In the rows, 128 means zero.
Facts:
(703) Λ: (569), (217)
(941) Λ: (995)
(188) Λ: (472), (182)
(783) Λ: (319), (299), (491), (777)
(535) Λ: (703)
(915) Λ: (989)
(816) Λ: (774), (188)
(924) Λ: (665), (616)
(656) Λ: (967), (521)
(521) Λ: (967), (823)
(709) Λ: (816)
(449) Λ: (995)
(101) Λ: (42), (989)
(182) Λ: (540), (713)
(795) Λ: (535)
(114) Λ: (345)
(321) Λ: (235)
(585) Λ: (449)
(162) Λ: (188)
(589) Λ: (37)
(498) Λ: (248), (823)
(1036) Λ: (765), (472), (648)
(945) Λ: (114), (472), (202)
(885) Λ: (874), (989)
(967) Λ: (623), (915)
(977) Λ: (941), (1036), (703)
(616) Λ: (87), (765), (778), (915), (1065)
(354) Λ: (582)
(202) Λ: (248)
(335) Λ: (874), (1016)
(1067) Λ: (980), (585)
(388) Λ: (666), (738), (977), (182)
(738) Λ: (569), (874), (1065), (648)
(921) Λ: (1065)
(665) Λ: (885), (101)
(248) Λ: (582)
(543) Λ: (1016), (616)
(1020) Λ: (87), (823)
(655) Λ: (449), (182)
(1065) Λ: (885), (989)
(666) Λ: (967)
(582) Λ: (885)
(886) Λ: (738), (1065), (989)
(289) Λ: (521)
(38) Λ: (202), (995), (656)
(1026) Λ: (114), (217), (713)
(834) Λ: (449), (388), (182), (713)
(855) Λ: (989)
(765) Λ: (540), (623)
(185) Λ: (665)
(299) Λ: (472), (580)
(887) Λ: (235), (713)
(387) Λ: (114), (703)
(218) Λ: (1020)
(980) Λ: (665), (472)
(319) Λ: (665), (202)
(1030) Λ: (1016), (925), (218)
(981) Λ: (780), (185), (101)
(648) Λ: (569)
(268) Λ: (335)
(491) Λ: (153), (449), (87)
(345) Λ: (237), (855), (42), (188)
(874) Λ: (915)
(580) Λ: (472)
(442) Λ: (795), (521)
(883) Λ: (182)
(1048) Λ: (778), (188)
(171) Λ: (977)
(1053) Λ: (925), (743)
(810) Λ: (299), (977)
(37) Λ: (1016)
(338) Λ: (248), (743)
(614) Λ: (582)
(1016) Λ: (623)
(235) Λ: (941)
φ g <- (703), (915), (989), (101), (795), (498), (354), (921), (666), (874)
φ e <- (941), (743), (535), (625), (774), (1036), (945), (87), (616), (582), (289), (38), (887), (268), (580), (883), (1053), (237), (472)
φ b <- (856), (656), (713), (967), (977), (1065), (384), (765), (185), (319), (981)
φ d <- (995), (188), (521), (182), (114), (162), (589), (925), (202), (335), (655), (387), (218), (648), (1048), (810), (37), (217)
φ f <- (783), (816), (924), (823), (321), (738), (248), (780), (1026), (1030), (491), (623), (442), (171), (338), (235)
φ a <- (709), (449), (885), (1067), (388), (665), (543), (1020), (834), (299), (345), (614), (1016)
φ c <- (153), (585), (777), (778), (569), (42), (1050), (886), (855), (540), (980)

Known rows:
(449): [154 113 123 145 139 116 146 165 144 144 103 138 119 123 118 108 147 127
 126 164 122 137 137 103 108 107 173 111 136 140 140 108 140 140  98 143
 133 132 124 116 130 117  98 127 128 114 115 152 125 123 154 131 146]
(941): [103 157  98 121 139 150 141  76 189  91 122 142 142 149 136 149 110 179
  87 201 140 108 154 131 137 153 137 147  79 141 126 157 155 169 187 113
 102 138 128 140 142 167 173 139 178 164 151 108  93 127 101 100 106]
(585): [125 121 125 125 173 130 137 130 129 108  98 144 144 118 116  82 145 100
 108  98 112 153 103 160 111 123 129 101  99 136 130 128 123 101 101 119
 118 129 114 110 134 107  81 137 124 109 114 125 116 122 226 152  90]
(995): [137 115 131 147 172 129 133 142  77 158  91 143 130 105 122 124 162 125
 146 116 115 133 145 104 121  81 149 172 171 107 142 116 134  95  57 106
 135 104 127 120 172  97  59 148 147  92 131 143 137 144 158 134 203]
(810): [129 111 142 134 147 118 105 136  60 160 139 145 126 113 145 109 146 103
 149  73 112 134 138 120 107  83 137 145 138 100 127 134 118 101  93 107
 125 116 132 124 148  98 100 153 147  92 138 150 148 135 204 117 185]
(656): [135 124 144 153 141  60 115 176 162 149 128 115 102  91 132 117 142 115
 122 141 153 143 114  81 106 120 172  75 112 200 141 109 122 170 140 141
 133 133 115 121  90 133 199 112 101 163 103 184 144 116  78 136 150]
(981): [153 107 134 119 128  40  97 169 135 143 172 102  94 118 124 108 123 127
 129 121 149 147 121 103 103 130 176  55 146 166 122 106 108 173 156 151
 118 143 126 122  90 103 164 101  74 148 107 184 132  94 107 127  84]
(921): [140 138 129 108  64 190 145 122 181  94 182 109 135 153 132 109 142 107
 122 106 114 131 121 137 139 151  99 105 133 109 121 119 123 125 110 167
 120 152 142 119 112 159 144  85 131 110 119  74 125 119 137 102 131]
(248): [140 137 165 123 102 124 127 120 122 121 126 106 131 123 128 186 113 170
 159 160 139 129 132 139 147 116 103 196 181 144 114 116 128 123 121 117
 112 108 128 130 141 127  41 127 138 124 142 123 142 155  54 154 169]
(540): [113 121 108 137 166 156 150 134 106 120  77 144 147 118 107  87 144  86
 106 103 116 131  98 147 123 138 122 111  92 129 145 136 133  95  85 115
 141 111 115 116 152  99 107 132 101 109 102 112 116 126 200 159  88]
(162): [136 104 122 131 151 123 115 143  31 177 130 143 126 130 134 115 127 107
 158  65 111 133 137 142 119  91 126 140 154  76 118 142 124  92 106 108
 157 123 128 129 127  89 146 164 114  93 139 149 150 131 196 139 145]
(319): [149 110 140 137 148  36 116 169 148 144 141 109 101 104 124 110 136 139
 127 150 150 143 132  95 102 122 192  68 155 180 136  92 117 172 139 156
 109 135 119 119  87 113 147 113 102 145 112 190 133 101 108 129 106]
(855): [113 128 122 113 159 131 129 123 103 109 103 134 138 131 102  86 131  99
 114  44 112 142  79 152 125 138 107  83 114 125 122 135 117  94 113 107
 141 122 123 117 139  86 144 132  94 119 100 111 117 118 188 145  70]
(778): [115 120 113 136 175 144 142 135 106 121  75 138 141 118  98  95 136  85
 110  88 108 142  88 151 129 144 107  98 119 130 135 133 123  80  92 134
 143 116 118 116 127  99 113 143  89 109 103 107 119 120 180 154  76]
(777): [131 120 128 128 180 143 141 128 130 110  87 141 143 114 102  90 139 111
 110 107 108 159  93 156 120 125 132 108 115 137 134 121 122  96  85 128
 113 122 110 109 130 110  69 145 120 117 110 134 115 118 207 163 102]
(1067): [154 108 132 128 124 101 117 156 121 139 146 133 114 129 131 100 138 124
 133 127 125 146 129 113  98 107 163  91 136 135 124 112 125 141 131 152
 120 149 129 117 104 119 110 131 129 121 122 162 133 108 180 128 124]
(1036): [ 99 155  98 118 129 152 128  77 165 100 143 149 140 149 142 151 101 154
  94 182 138 105 151 143 132 167 116 133  78 137 126 156 145 159 201 127
 106 131 131 146 117 165 197 145 162 171 152 106  97 118 114  79  76]
(569): [ 99 133 123 128 170 148 145 125 114 105  80 131 145 109 103  85 149  92
 105  69 118 131  90 123 126 133 126 104  98 131 138 137 132 105  79  98
 148 107 126 112 174  85 118 126 100 111  93  97 107 126 166 149 105]

Rows:
No name comes twice in this set of rows, the named rows included.
[134 103 138 142 113 108 112 159 131 153 138 126 112 125 131  96 138  89
 131 127 123 136 114 111 109 139 137  93 108 132 137 108 108 112 132 156
 142 139 133 128 116 131 122 110 119 139 117 150 145 119 140 127 119] | (543)
[141 116 139 151 129 108 121 160 144 152 111 127 112 117 125 117 135 116
 127 131 120 153 112 104 116 122 148  95 118 139 140 101 119 115 126 151
 135 145 125 120 104 146 133 119 133 147 122 162 147 123 123 143 144] | (1020)
[148 119 149 125 131 100 107 149 140 134 137 112 111 131 125 105 139 140
 130  93 125 158 108 101 105 117 152  76 136 124 123 103 105 124 130 138
 133 156 135 118 125 118 119 103 123 140 116 153 129 123 112 150 137] | (614)
[103 156  97 136 150 166 141  77 186 102  91 146 142 135 115 160 101 168
  88 225 132 116 153 136 153 179 120 149 127 145 144 136 148 139 173 151
 111 124 123 141 113 177 153 149 164 176 152 113  97 123  68  96  88] | (87)
[126 114 127 116 172 126 133 124 108 109 111 139 139 116 112  90 135  94
 110  76 106 151  88 151 113 129 125  87 112 134 123 130 118  97 105 126
 112 123 116 111 117 104 102 140 117 110 111 133 111 114 214 148  79] | (980)
[129 114 126 136 133  59 115 174 139 144 132 104 103 105 109 107 140 109
 125 145 152 131 124  85 115 142 178  77 155 176 144  95 121 171 125 140
 142 126 130 125 118  96 159  88  75 143  90 162 127 103  65 123 107] | (1065)
[108 160  85 122 171 158 151  85 172  98  88 146 141 145 109 164  99 186
  98 214 132 107 157 132 146 166 137 148 134 133 126 143 163 159 174 128
 119 121 127 137 119 149 180 158 148 159 151 102  83 117  83  95  77] | (472)
[135 112 148 134 175 101 120 138  68 160 105 131 124 106 120 120 138 134
 148  85 108 152 128 109 122  85 137 145 198 104 134 114 121  83  75 113
 132 118 127 119 153  95  86 150 142  98 128 145 141 137 145 141 193] | (202)
[137 130 128 117  87 127 135 130  75 143 145 128 135 131 140 191 104 143
 169 155 133 104 149 169 149 109  95 186 158 111  99 153 137 136 142 122
 140 116 123 142 109 120 116 151 102 115 146 118 150 147 122 145 121] | (816)
[105 158 114 118 134 138 119  70 204  93 143 142 135 142 149 143  96 174
  95 166 136 121 132 133 129 155 124 131  69 153 120 151 136 151 219 125
  90 145 126 139  92 191 184 149 185 186 162 130 106 120 113  94  97] | (38)

The same things again, as new rows of numbers:
Known rows:
(319): [135 105 143 104 121 120 119 130 108 116 167 137 150 114 104 130 106 131
 110 154 155  91 158 140 129 121 102 109 121 102 159  68 107]
(656): [135 117 140 100 107 128 134 130 122 122 180 151 130 117 110 135 104 146
 117 158 136  72 154 129 125 125 112 111 123 106 159  72  84]
(217): [125 122 132 141 170 105 148 143 118 129 155 128 127 145 110 115 143  87
 158 125 116  18 135 129  62 171 142 129 123 170 111  83 113]
(182): [127 110 127 140 165 118 154 150 122 143 159 140 124 148 116 111 110  96
 156 123 119  35 135 122  72 180 127 134 126 165 110  86 108]
(995): [132 115 134 139 175 107 146 129 125 157 153 132 148 158 148 114 102 104
 142 128 127  33 137 137  79 181 133 132 134 167  94  81 105]
(780): [111 136 122 138 145 121  94 130 110 143 130 123 161 127 104 128 146 134
 149 148 134 170 119 127 155 139 147 135 133 142 111 110 170]
(977): [134 101 142  99 130 118 140 120 120 129 169 134 116 124  88 124 117 120
 109 150 143  40 148 130  90 118 124 110 119  92 145  62  92]
(665): [151 134 153 136 121 118 135 111 144  63 104 127  85 111 154 130 158 136
 109  81 121 152 144 150 102 108 111 153 128 110 173 212 126]
(338): [114 137 114 141 122 133 104 138 114 153 119 127 165 129 138 123 100 151
 148 156 131 165 118 127 176 133 134 115 129 159 111 121 134]
(114): [125 111 131 148 167 111 138 153 106 122 154 130 138 136 113 120 127  83
 160 121 124  55 137 129  84 177 125 133 123 172 120  90 130]
(887): [120 128 115 100  94 146 120 111 137 163 117 118 129 123 107 138 120 136
  99 144 148 183 111 113 159  81 142 106 125  73 108 115 128]
(921): [137 150 139 147 124 118 179 167 115 113 105 129 160 139 178 164 137  22
 148  50 133 156 130 136  72 133 116 127 130 191  81 193 120]
(1065): [131 116 148 103 123 112 115 127 111 103 177 146 135 111  93 137 141 127
 123 153 145  77 157 136 119 124 115 119 123  99 156  71 116]
(321): [115 128 112 134 136 132 117 124 125 177 114 118 150 143 137 114  97 143
 137 149 132 141 108 124 149 131 151 112 127 141  91  98 121]
(709): [151 110 135 137 118 145 156 117 155  90  96 124  66 114 153 117 123 122
  94  73 122 145 134 133  89 115  95 146 117 101 173 206 131]
(1048): [128 106 118 149 148 128 150 166 104 133 146 135 138 133 121 113  81  95
 156 118 118  45 136 126 101 178 103 120 116 181 131 101 104]
(442): [110 137 111 137 126 129 117 138 120 154 121 126 136 131 123 122 116 137
 149 156 116 131 112 119 152 125 154 110 127 152 102 118 120]
(202): [130 124 138 147 165 107 133 145 105 126 153 132 159 142 141 120 109 103
 154 128 128  51 142 143 108 179 118 130 129 181 116  93 113]

Rows:
No name comes twice in this set of rows, the named rows included.
[116 143 132 100 107 128  97 108 128 134 134 128 154 115 104 157 160 145
 110 152 156 228 124 127 177  81 141 127 138  79 126 119 169] | (582)
[120 122 129  98 125 132  99  99 142 149 140 124 137 126  82 149 161 138
 103 134 162 225 117 116 148  99 133 144 137  55 124 104 209] | (472)
[117 121 112 141 129 140 111 137 110 160 109 116 160 131 127 115  84 136
 136 148 133 160 112 124 172 136 130 112 123 146 106 112 138] | (783)
[114 129 115 132 150 127 116 117 130 176 124 117 144 151 126 114 114 137
 132 146 129 138 108 126 145 136 157 123 132 134  89  98 136] | (235)
[136 157 146 144 142 102 173 147 124 112 129 132 164 148 161 170 181  26
 146  52 139 163 128 139  60 145 132 154 142 182  80 174 153] | (989)
[149 141 142 132 112 134 153 114 166  80 117 145  62 121 173 129 158 156
 104  86 108 126 141 135  90 116 111 161 135 109 161 207 117] | (1016)
[118 135 125 102 102 139 111 106 137 153 125 124 137 122 114 147 138 148
 105 146 154 200 119 119 167  82 136 120 133  74 121 106 156] | (625)
[131 105 121 142 151 124 158 154 115 148 139 130 137 143 141 109  73 108
 145 124 118  34 134 128  86 173 121 109 118 177 101  92  85] | (655)
[122 132 124  95 108 133 113  92 142 169 123 115 140 132 117 140 127 154
  96 149 155 196 115 123 152  82 150 118 136  66 107 103 139] | (941)
[134 152 135 141 119 125 189 161 131 125 119 140 149 147 182 163 139  37
 142  50 125 152 125 127  66 141 118 137 135 188  78 180 117] | (666)
[134 110 138  98 111 134 141 134 126 125 183 155 118 118  96 130 112 138
 113 152 133  47 154 121 100 128 105 120 123  97 155  63 106] | (765)
[120 127 121 106  91 143 109 122 122 151 113 121 141 111 101 146 119 132
 103 139 159 225 116 118 177  80 128 112 120  77 130 116 156] | (945)
[152 118 136 132 106 138 158 115 155  96  87 124  65 116 169 113 112 129
  96  81 110 125 132 136  90 101 112 130 116 106 151 210  83] | (834)
[109 141 117 138 135 123 104 134 109 141 126 121 140 125 106 126 146 125
 156 150 122 141 113 121 147 123 155 115 125 151 104 115 135] | (738)
[111 140 117 132 135 131 117 130 135 149 152 139 138 140 112 130 150 164
 153 155 117 145 118 113 136 147 146 143 140 141 107 104 162] | (623)

